(in the rows, 128 means zero)
Each row of numbers belongs to one of the objects below and depends on some of the facts about them. Some rows are named. Which object is each other row?

Some facts about the objects:
batistom | Σ grudu britris | Ψ 825
bibi | ω ruvu grugur britris | ζ droflir | Ψ 681
biduk | ω broflelos troti | Ψ 681
biske | ω brakla peklusun flifim | ζ zerus | Ψ 552
bitu | Ψ 152
bodel | Ψ 681
bogrel | Σ gigrel liklen kiplurok rogrul tavures zedru dala | ζ klupil | Ψ 681
brakis | ω troti login | Ψ 681
brakla | ζ ploklin | Ψ 576
brebram | ω geskisum liklen luklel skoskan | ζ foskim | Ψ 152
brebru | Ψ 681
bregas | ω bitu ruvu vopal | ζ veli mubrir | Ψ 152
brevos | Σ lifar girol plikeflar letir | ζ dogos | Ψ 825
bridrul | Σ rogrul plikeflar trobuk | Ψ 681
briskazo | ζ brogre | Ψ 456
britris | ζ ploflagrim | Ψ 552
brizik | ζ grudu | Ψ 552
broflelos | ζ brevos | Ψ 825
brogre | ω repliva tuflo | ζ flopita | Ψ 681
bruklur | ζ skibedru brebru peklusun | Ψ 666
bruske | ζ groga | Ψ 552
buflol | ω geskisum bodel klupil vigol britris | Σ lifar vitum tavures brizik | ζ pasi | Ψ 456
dadran | ω rasum | Ψ 681
dala | ζ ploklin | Ψ 681
deduvar | ζ lamele | Ψ 666
didron | ω skosati nopar zazi | Ψ 576
dobram | ζ stimarus naben | Ψ 666
dobrek | ω stimarus naben | Σ drutarun skosati tritro musi | ζ gamur | Ψ 152
dogos | ω grorin gugrik brebru mubrir | ζ klole | Ψ 456
draful | Σ pudruk bruklur lamele | ζ gugrik kiliklik | Ψ 152
dragri | Ψ 152
draple | ζ kikir | Ψ 552
drapu | Σ migik bibi | Ψ 681
droflir | Σ subran | Ψ 681
droskegros | ζ naben | Ψ 576
drozin | ω kiplurok | Ψ 456
drulu | Σ flutrinir brakis vibel | Ψ 552
drumuplen | ω gugrik | Ψ 456
drurir | ω pasi bruske | Ψ 456
drutarun | Ψ 825
fabi | ω ploklin klogi | ζ vavu dala | Ψ 681
fekir | ζ kiliklik | Ψ 552
figram | ω draple ponul | Ψ 681
fitrol | ω ponul nopar fleto | Ψ 681
flavar | ζ skidas | Ψ 456
fleto | Σ ligrogo skosteskas trobuk | ζ lirim | Ψ 552
flifim | Ψ 456
flisu | ω liklen rosko tasto | Ψ 666
flomim | ω tasto | Σ pluko stavun gugrik koregril musi | Ψ 576
flopita | Ψ 681
flutrinir | ζ nezir | Ψ 552
foskim | ω kalim fleto | ζ dogos | Ψ 552
gafatro | Ψ 552
gamur | ζ stekun grorin | Ψ 666
gaso | ω rotro trobriza broflelos | Ψ 456
gedul | Ψ 152
geskisum | ζ flutrinir | Ψ 552
getrak | ζ gretrel tripum | Ψ 152
gibur | Ψ 456
gigrel | ω bridrul | ζ kiliklik | Ψ 825
girol | ω grorin nopar | Ψ 576
grebrol | Ψ 552
gretrel | Σ rogrul klupil vuskom peklusun | Ψ 152
groga | ω draful rasum | Ψ 152
grorin | Σ ligrogo lasam broflelos | ζ vugir | Ψ 552
grudu | ω mivom skefla | ζ plezostor | Ψ 576
grugur | ζ lifar flopita | Ψ 456
gugrik | ζ dogos | Ψ 552
gupema | ω lifar | ζ subran | Ψ 552
gurini | ζ trobriza | Ψ 552
kalim | Σ pudruk fitrol | ζ plunen | Ψ 681
kegol | Σ pudruk siste pafli veli | ζ grebrol sosim | Ψ 456
kikir | Σ mili briskazo gugrik | Ψ 681
kiliklik | ζ sosim | Ψ 825
kiplurok | ζ peklusun | Ψ 152
klatik | ω bruklur resi ponul gafatro | ζ ligum nustil grudu | Ψ 552
klenudi | ω pafli getrak | Ψ 456
kligron | ω zemek gedul briskazo laskin luklel brizik grugur | Σ plunen | ζ rogrul gaso | Ψ 552
klogi | Ψ 681
klole | ζ flopita | Ψ 681
klupil | Ψ 456
kluste | Ψ 576
koregril | ω brizik tronuflo | Ψ 681
lamele | Ψ 456
lasam | ω rotar | Ψ 456
laskin | Σ zemek stanes | ζ skidas | Ψ 681
letir | ω draple kiplurok fleto batistom | Ψ 576
lifar | Ψ 152
ligem | ω droflir vabrorel | Ψ 681
ligrogo | Ψ 552
ligum | ζ koregril | Ψ 552
liklen | Ψ 576
lirim | ω mamos | Ψ 681
login | ζ bodel puflum | Ψ 456
loma | ω vavu troti fleto vuskom | Ψ 681
lubram | Σ geskisum pafli fabi brebram | ζ figram | Ψ 552
luklel | Σ gupema vitum figram puflum motro trobuk biduk | ζ brizik pasi | Ψ 456
mamos | Σ rikagrik figram | ζ naflem | Ψ 552
meketi | ω lifar stavun pasi flifim | Ψ 666
mifan | ω gedul stimarus deduvar | Σ subran draple groga girol gurini biske | Ψ 681
migik | ζ peklusun | Ψ 681
mili | ω grugur nezir klole | ζ ligum nogra | Ψ 681
mivom | Ψ 825
motro | ω rotar | Ψ 152
mubres | ω skidror draful | Σ dragri tronuflo grugur | Ψ 152
mubrir | ζ zazi | Ψ 456
musi | Ψ 825
naben | ζ lamele | Ψ 666
naflem | ω droflir kiliklik | Σ briskazo drumuplen brebru | Ψ 681
natre | ω bruske sosim | Σ gigrel nustil flopita klogi | Ψ 825
neskubri | ω zoverok lamele | Σ ligrogo plisku fekir | Ψ 825
nezir | Σ platrun migik vabrorel zazi peklusun | ζ viklon | Ψ 825
nogra | ω grorin skefla ruvu | ζ viklon | Ψ 681
nopar | ζ kiliklik | Ψ 552
nulogran | Σ fitrol mivom | ζ grugur | Ψ 456
nupo | ω troti fleto | ζ lirim | Ψ 152
nustil | ω kiplurok tasto | ζ vibel | Ψ 456
pafli | Ψ 825
pasi | Σ platrun bruske | ζ kikir | Ψ 681
peklusun | Ψ 576
platrun | Ψ 681
plezostor | ω dragri | Σ skidror mili nupo | Ψ 576
plikeflar | ω kegol steflaplar klole | Ψ 456
plirak | ω gugrik | Σ pudruk brebram ruvu mubrir | ζ rotro flutrinir lifar bitu | Ψ 576
plisku | ω gretrel zoverok login | ζ bitu nezir | Ψ 576
plodre | ω draple gedul | Σ gibur trobuk | Ψ 681
ploflagrim | ω skidror broflelos stavun nezir | Ψ 456
ploklin | Ψ 681
pluko | ω ploklin migik | ζ stimarus | Ψ 576
plunen | ω skefla ruvu | Ψ 681
podos | Σ zoverok klole flifim | Ψ 456
ponul | ζ podos bitu rires | Ψ 152
pudruk | Ψ 552
puflol | ω bridrul vopal | Ψ 576
puflum | ω bridrul | Ψ 681
raflom | Σ dogos broflelos plunen | Ψ 681
rasum | Ψ 681
repliva | Ψ 552
resi | ζ brakis | Ψ 552
rikagrik | ω zoverok brakla | Ψ 552
rires | ω seklor ploklin lifar repliva fleto grebrol | Ψ 681
rogrul | ω broflelos tronuflo mubrir | ζ platrun | Ψ 681
rosko | ζ skibedru | Ψ 666
rotar | Ψ 152
rotro | Σ didron sketu | ζ peklusun | Ψ 576
ruvu | ζ zazi | Ψ 552
safim | ω mivom fleto | ζ kiliklik | Ψ 456
satis | ω skoskan | ζ gigrel | Ψ 666
seklor | Ψ 456
siste | ζ kluste bridrul | Ψ 681
skefla | ζ peklusun | Ψ 666
skeplok | ω stavun rasum raflom | ζ rikagrik | Ψ 576
sketu | ζ pasi | Ψ 681
skibedru | ω brizik klogi | Σ ligrogo vagrok plikeflar puflol britris musi | Ψ 825
skidas | Ψ 576
skidror | Ψ 576
skosati | ζ zudrin | Ψ 825
skoskan | ζ lirim | Ψ 681
skosteskas | ω voklen | Ψ 666
skupaplim | Σ stibor kluste vabrorel gibur fekir vugir klole | Ψ 681
sosim | ζ brebru | Ψ 666
stanes | ω vavu bruske | ζ buflol | Ψ 576
statru | ω trobriza rotar kiliklik | Σ drurir ligum puflol foskim | ζ nopar fleto | Ψ 681
stavun | ζ gamur vagrok tripum | Ψ 681
steflaplar | Σ troti motro skoskan | Ψ 152
stekun | Ψ 576
steplo | ω pudruk | ζ puflum | Ψ 825
stibor | ζ deduvar naben | Ψ 576
stimarus | Σ gigrel fabi brebram klogi | ζ dragri | Ψ 552
stinu | Σ mili kluste vibel grudu bibi safim droskegros | Ψ 152
stusku | ω rotar gafatro | ζ brevos | Ψ 681
subran | ω migik rasum klogi grebrol | Ψ 666
tasto | Ψ 456
tavures | ω flutrinir getrak voklen vuskom skidas | ζ rikagrik | Ψ 681
trilor | ω gedul ligrogo bridrul | ζ stibor | Ψ 825
tripum | Σ draple nustil ponul grugur vuskom | Ψ 152
tritro | ω getrak brebru grugur skoskan batistom | ζ kiliklik | Ψ 152
trobriza | Ψ 666
trobuk | ζ droflir girol sketu | Ψ 576
tronuflo | ζ grudu | Ψ 152
troti | Ψ 666
tuflo | ζ platrun | Ψ 552
vabrorel | Ψ 456
vagrok | ω mamos tripum | ζ koregril | Ψ 681
vavu | Σ lifar login lamele | Ψ 666
veli | ω drulu vabrorel | Ψ 681
vibel | ω migik | ζ droflir migik | Ψ 681
vigol | Ψ 666
viklon | Σ dragri | ζ lirim lamele safim | Ψ 552
vitum | ω flutrinir trobriza droskegros | ζ skoskan | Ψ 681
voklen | Σ flopita | ζ stavun | Ψ 152
vopal | Σ gupema rikagrik stekun klupil vigol klatik skoskan safim | Ψ 666
vugir | ω stinu | ζ lirim | Ψ 552
vuskom | ζ grudu | Ψ 456
zazi | ζ migik | Ψ 825
zedru | ω viklon tronuflo | ζ brevos buflol | Ψ 576
zemek | Ψ 825
zerus | ω gibur | Σ drutarun fitrol flopita | ζ skidas droskegros | Ψ 666
ziflam | ω stibor resi klole | Ψ 825
zoverok | ζ nopar fleto | Ψ 576
zudrin | ω bodel vigol ruvu skoskan | Σ seklor lasam britris | Ψ 456
zutenur | ω pafli brevos brebru fekir | ζ fleto | Ψ 152

Some rows with their names:
safim: [138 125 123 187 113 181  68 179 106 149 103 122 166 143 121 109 118 158
 105 116  94 168 172 147  88  88 155 163]
klupil: [172 148 158 187 120 144  67 183  96 100  93 162 148 129 123 115 117 143
 130  97 130 156 168 172 119  94 166 163]
natre: [101  67  85  70 171 173 182 103 201  80 170 192  91 100 126 141 174 168
 139  95 173 172 157  88 146 199  58 178]
trobriza: [131 144 121 184 141  98 112 117  78 123  92 165 116 147 139 143  75 141
  74 145 150 163 169 179 116 105 136 169]
skefla: [110 159 159 174 142  99  91 179  98 123 118 129 120 128 156 119 137 135
 126 121 107 174 170 149 141 117 140 162]
puflol: [119 108 119  94  63 109 172 108  94 122  83 118 141 125 116 102 174 115
 145 124 152 117 139 117 126  84 156  98]
ruvu: [127 134 167 122 128  88 105 135 101 102 107 117 102 136 162 126 157 108
 133 118  78 148 141 141 158  86 134 137]
skosteskas: [106 163 125 158 112 125 111 164  93 149 102 129 156 132 133 117  91 157
 107 139 115 163 157 145 116 139 158 152]
skosati: [ 67 183 123  76 163  90 158 129  94 122 168 138 102 105 187 144 147 143
 101 175 158 128 161  91 162 179  65 133]
tripum: [154 136 117 148 152 159 175 114 193 102 115 184 115 101  99 128 143 166
 138 107 157 163 145 162 133 181 136 171]
letir: [ 92  95 110  85  66 125 160 113 101 130  83 112 154 137 139  96 159 120
 149 140 126 133 162 114 102  74 147 102]
rogrul: [109 111 101  99 160 126 140 113 156 156 192 118 163 136  86 142 101 119
 152 136 158  77  85 101  87 139 115  67]
grudu: [ 99 109 113  90  73 124 168 105 107 118  87 122 147 139 125  96 169 111
 145 142 133 135 161 120 106  79 150  93]
pafli: [ 77 161 117  69 156  94 160 115  89 104 132 139 102 116 191 138  78 112
  94 117 107 144 107 100 175 181  63 137]
biduk: [118  96  96  95 156 131 106 118 135 144 191 119 146 144 110 145  93  92
 142 153 146  71 104  95  95 133 101  65]
nulogran: [179  98 138 174 151 185  81  98 194 101  97 117 100 149 142 121 155 171
  63  77  52 162 103 144 161  99 149 177]
biske: [125 105 116 144  94 143 150 125  85 150 108  99 120 130 147 121 154 135
 118 149 141 145 152  96 122 116 144 130]
lifar: [121 151 166 169 112 129 139 129 100 144 109 146 121 117 149 137 101  92
 108 126  92 122 148 148 154 139  87 138]
ziflam: [ 75 155  90  73 134  94 165 143  80 137 146 129 132 102 172 138  95 137
 102 135 160 148 119  77 162 188  75 124]
nopar: [107 127 132 135 120 105 132 134 103 116 110 137 108 122 157 132 140 106
 144 142 107 148 170 154 123  99 135 128]
figram: [153  93 102  85 160 132 124 130 141 105 180 132 187 161  98 141  77  67
 149 126 162  71 102 107 104 139 112  71]

Which object is each row?
No name comes twice in this set of rows, the named rows included.
[153 155 169 191 131 136  68 177 104 131 105 119 123 125 115 123 161 156
 128  97 116 171 158 153 128 105 160 170] => briskazo
[ 71 163 103  76 151  90 169 144  91 124 147 146 120 109 177 145  97 110
 130 149 150 148 138  97 158 190  55 133] => zazi
[ 73 169 122  73 153  87 161 158  92 127 146 138 113 100 159 149 118 108
 134 118 157 144 125  84 169 177  66 129] => zemek
[105  88  86  89 147 135  91 115 145 151 192 129 139 125 100 148  88 108
 148 131 143  70  99 102  94 131  98  56] => brakis
[182 154 195 169 143 139  69  89 174 102  79  92 102 182 169 122  94 165
  43  78  45 129  68 137 170  89 137 178] => kegol
[169 162 156 191 119 182 111 123 171 128  89 157 143 123  93 114 108 163
 104  93  94 152 136 174 125 125 167 176] => podos
[131 127 158 152 103 100 131 134  97 123 101 128 103 109 137 134 153  98
 141 124 134 141 148 146 144  97 134 131] => brizik
[108 190 194 161 138 130 182 106 190 137  83 154 188 138  87  92 112 142
 151 137  78 140  97 184 122 163 147 148] => grorin
[170 176 164 180 135 185 113 135 177 139  83 115 186 137  96  85 119 172
 107  79  85 159 106 147 134 107 164 178] => buflol
[114  88 113 101  71 123 168 110  91 127  88 107 116 135 140 111 174 120
 140 147 139 143 149 101 108  91 155 106] => zedru
[156 118 132 183  89 185  80 165  95 156  99 120 138 138 127 123 121 156
  97 115 106 152 163 136 101 101 159 168] => drurir
[ 80 161  97  75 150  91 164 163  82 143 154 115 132 107 158 126 122 140
 114 127 168 150 107  65 178 188  78 132] => trilor
[167 111 120  77 161 129  81 124 137 103 193 107 115 148 149 135 106  67
 143 146 116  69  88  92 147 157 117  62] => siste
[ 94 116  91  72 154 144  93 121 158 148 200 101 139 140 108 132 124 145
 151 159 139  75 104  79  97 128 129  61] => tavures

Now the same objects, written a new way:
Named rows:
vagrok: [117 156 132 113 137 154 124 148 137 114 150 121 122 144]
liklen: [112 141 143  91  90 114 108 149 131 142 130 140 119 130]
brebru: [150 167 124  97 110 127 104 145 122 138 120 131 127 140]
foskim: [ 97  96 191 129 130 125 131 173 144 137 178 126 129 137]
ploflagrim: [151 156 138 116 119 133 162 143 134 116 159 141 130 120]
flavar: [150 138 108  96 130 135 119 125 133 140 142 131 115 139]
mubrir: [127 144 119  94 126 137  93 137 129 138 132 121 116 151]
ponul: [180 163 121 109 151 147 100 143 116 144 124 112 124 162]
dala: [134 151 117  95 129 143  92 138 129 139 124 123 120 153]
ruvu: [ 88 123 155 101 108 111 106 143 134 148 194 117  90 129]
broflelos: [161 162  96  95 141 157  93 134 127 131 102 124 131 162]
zazi: [157 164  94  97 143 153  79 133 126 129 109 121 129 164]
ligum: [ 95 115 158  96 110 112 108 149 129 150 163 118  98 140]
platrun: [153 164 125  96 110 129 105 145 122 139 117 132 127 142]
stimarus: [138  99 132 100 117 105 155 119 137 151 199 135  94 114]
pudruk: [115 128 165  98  92  96 124 154 123 150 160 129 106 127]
loma: [181 138 155 130 135 142 153 158 140 128 141 151 159 129]
vopal: [159 149  86  91  98 131 128 110 147 131 146 165 129 102]
natre: [201 171 102 118 137 147 173 124 135 109 154 149 138 117]
zoverok: [ 91 130 140  87 109 135 108 144 141 148 127 129 108 142]
draple: [100 111 164 102 112 112 109 150 132 153 165 121 104 138]

Name these rows:
No name comes twice in this set of rows, the named rows included.
[ 77 114 176 113 119 122 143 161 136 124 178 116 104 135] => klatik
[175 159 114  98 114 125 126 130 124 137 138 141 125 129] => bodel
[138 147  98  79  95 132 128 126 138 124  86 156 132 129] => trobriza
[ 86 117 153  98 113 107 110 147 131 146 175 116  96 139] => gugrik
[113 133 134  94  93 104  96 146 128 133 138 138 123 132] => peklusun
[137 130 128  93  94 110 131 134 133 141 140 148 119 119] => skidas
[133 176 138 120 118 138 137 150 134 114 174 133 127 121] => plunen
[108 148 131 115 136 146 123 145 138 111 169 121 119 138] => dogos
[134 139 123  97 128 139  91 141 130 141 124 124 120 154] => vuskom
[112 132 167 101  90  97 116 152 124 153 172 130 104 122] => ligrogo
[176 159 115 111 154 138  86 142 115 136 137 109 126 164] => kiplurok
[ 97 124 138 106 120 137 153 138 150 116 174 135 113 119] => skeplok

